Below is a small trained network, with its code and all its weights. Each question gives an input and a class and asks what happens when units are switched off, that is, made to give their printed mean instead of their output.

import numpy as np


def w(rows, s, z=0):
    codes = np.array(rows[::2]) - 128.0
    scale = np.full(codes.shape[1], s)
    scale[-1] = z or s
    return codes * scale


def f(y):
    return np.maximum(y, 0)


def log_softmax(a):
    a = a - a.max(-1, keepdims=True)
    return a - np.log(np.exp(a).sum(-1, keepdims=True))


def net(x, mask):
    res = np.array(x, float).reshape(1, 7) / 4 @ E
    y = f(res @ A[0][:, :-1].T + A[0][:, -1])
    res = res + np.where(mask, y, B[0][:, -1]) @ B[0][:, :-1]
    return log_softmax(res[-1] @ U[:, :-1].T + U[:, -1])


A, B = {}, {}
E = w([
[116,76,162],'x0',
[214,157,166],'x1',
[75,143,59],'x2',
[80,179,254],'x3',
[118,101,99],'x4',
[71,161,136],'x5',
[121,60,204],'x6',
],0.0075)
A[0] = w([
[209,106,92,253],'neuron 0',
[119,212,179,217],'neuron 1',
[35,101,156,135],'neuron 2',
[120,97,96,113],'neuron 3',
[124,48,59,153],'neuron 4',
[75,118,182,111],'neuron 5',
[111,165,145,145],'neuron 6',
[153,157,176,223],'neuron 7',
[86,2,41,131],'neuron 8',
[125,130,83,64],'neuron 9',
[145,74,157,62],'neuron 10',
[132,59,169,165],'neuron 11',
[110,175,109,161],'neuron 12',
],0.0099,0.0047)
B[0] = w([
[136,177,1,253],'neuron 0',
[192,139,189,234],'neuron 1',
[156,124,162,198],'neuron 2',
[145,44,108,159],'neuron 3',
[64,140,62,220],'neuron 4',
[121,140,189,182],'neuron 5',
[174,103,139,166],'neuron 6',
[177,148,115,213],'neuron 7',
[69,103,73,243],'neuron 8',
[97,108,106,152],'neuron 9',
[84,115,117,150],'neuron 10',
[109,167,118,193],'neuron 11',
[158,118,163,180],'neuron 12',
],0.0095,0.0067)
U = w([
[215,157,121,253],'0',
[144,121,100,81],'1',
[103,128,254,91],'2',
[112,48,148,15],'3',
[224,162,123,245],'4',
[64,222,133,200],'5',
[51,89,78,52],'6',
[147,223,85,60],'7',
],0.0079,0.0041)

Each question gives the input, the list of numbers given to net, and the class t.
The units are the neurons (one row each of A and B). Each row of codes is followed by its name. A weight is (code - 128) times the scale printed after its matrix; where a second scale follows, it is the last column's (A, B and U).
mask holds one flag per neuron, in row order. A switched-off neuron (its flag False) gives its mean, the last column of its row in B, instead of its output. The means were averaged over made-up inputs and are rounded, as every weight is.
A unit's drop is (log p(t) with every unit on - log p(t) with that unit switched off) / (log p(t) with every unit on - log p(t) with every unit switched off).
The circuit of an input: a set's keep is (log p(t) with only the set's units on - log p(t) with every unit switched off) / (log p(t) with every unit on - log p(t) with every unit switched off). Starting from the 12 units with the biggest drops (on a tie, the unit counted first), units are removed one at a time, each time the one whose removal leaves the highest keep (on an exact tie, the one counted first), for as long as the keep stays at least 0.8.
circuit, biggest first: the units of the circuit, biggest drop first
top k neurons: the k neurons with the biggest drops, biggest first
drop of u: that unit's drop, to one decimal
input [-6,1,7,7,-6,1,1], class 4: circuit, biggest first -> neuron 1; neuron 6
input [-8,6,-4,-6,-6,-8,-2], class 7: circuit, biggest first -> neuron 0
input [6,7,4,5,6,4,2], class 2: circuit, biggest first -> neuron 0; neuron 5
input [1,2,2,-6,1,8,6], class 6: circuit, biggest first -> neuron 8; neuron 1; neuron 4
input [-7,-3,-4,7,0,-5,2], class 2: top 2 neurons -> neuron 0; neuron 5
input [2,2,-6,-8,-5,-6,-2], class 7: top 2 neurons -> neuron 0; neuron 4
input [8,1,2,-5,2,-8,-5], class 6: top 2 neurons -> neuron 8; neuron 4
input [2,-5,-8,6,7,6,1], class 2: top 2 neurons -> neuron 0; neuron 5
input [8,3,-3,-6,4,6,2], class 6: drop of neuron 8 -> 0.2
input [6,1,6,-6,7,-8,-8], class 6: drop of neuron 8 -> 0.1
input [-3,5,5,-7,4,-4,8], class 6: drop of neuron 8 -> 0.2
input [-6,-1,0,-6,2,4,6], class 6: drop of neuron 8 -> 0.2
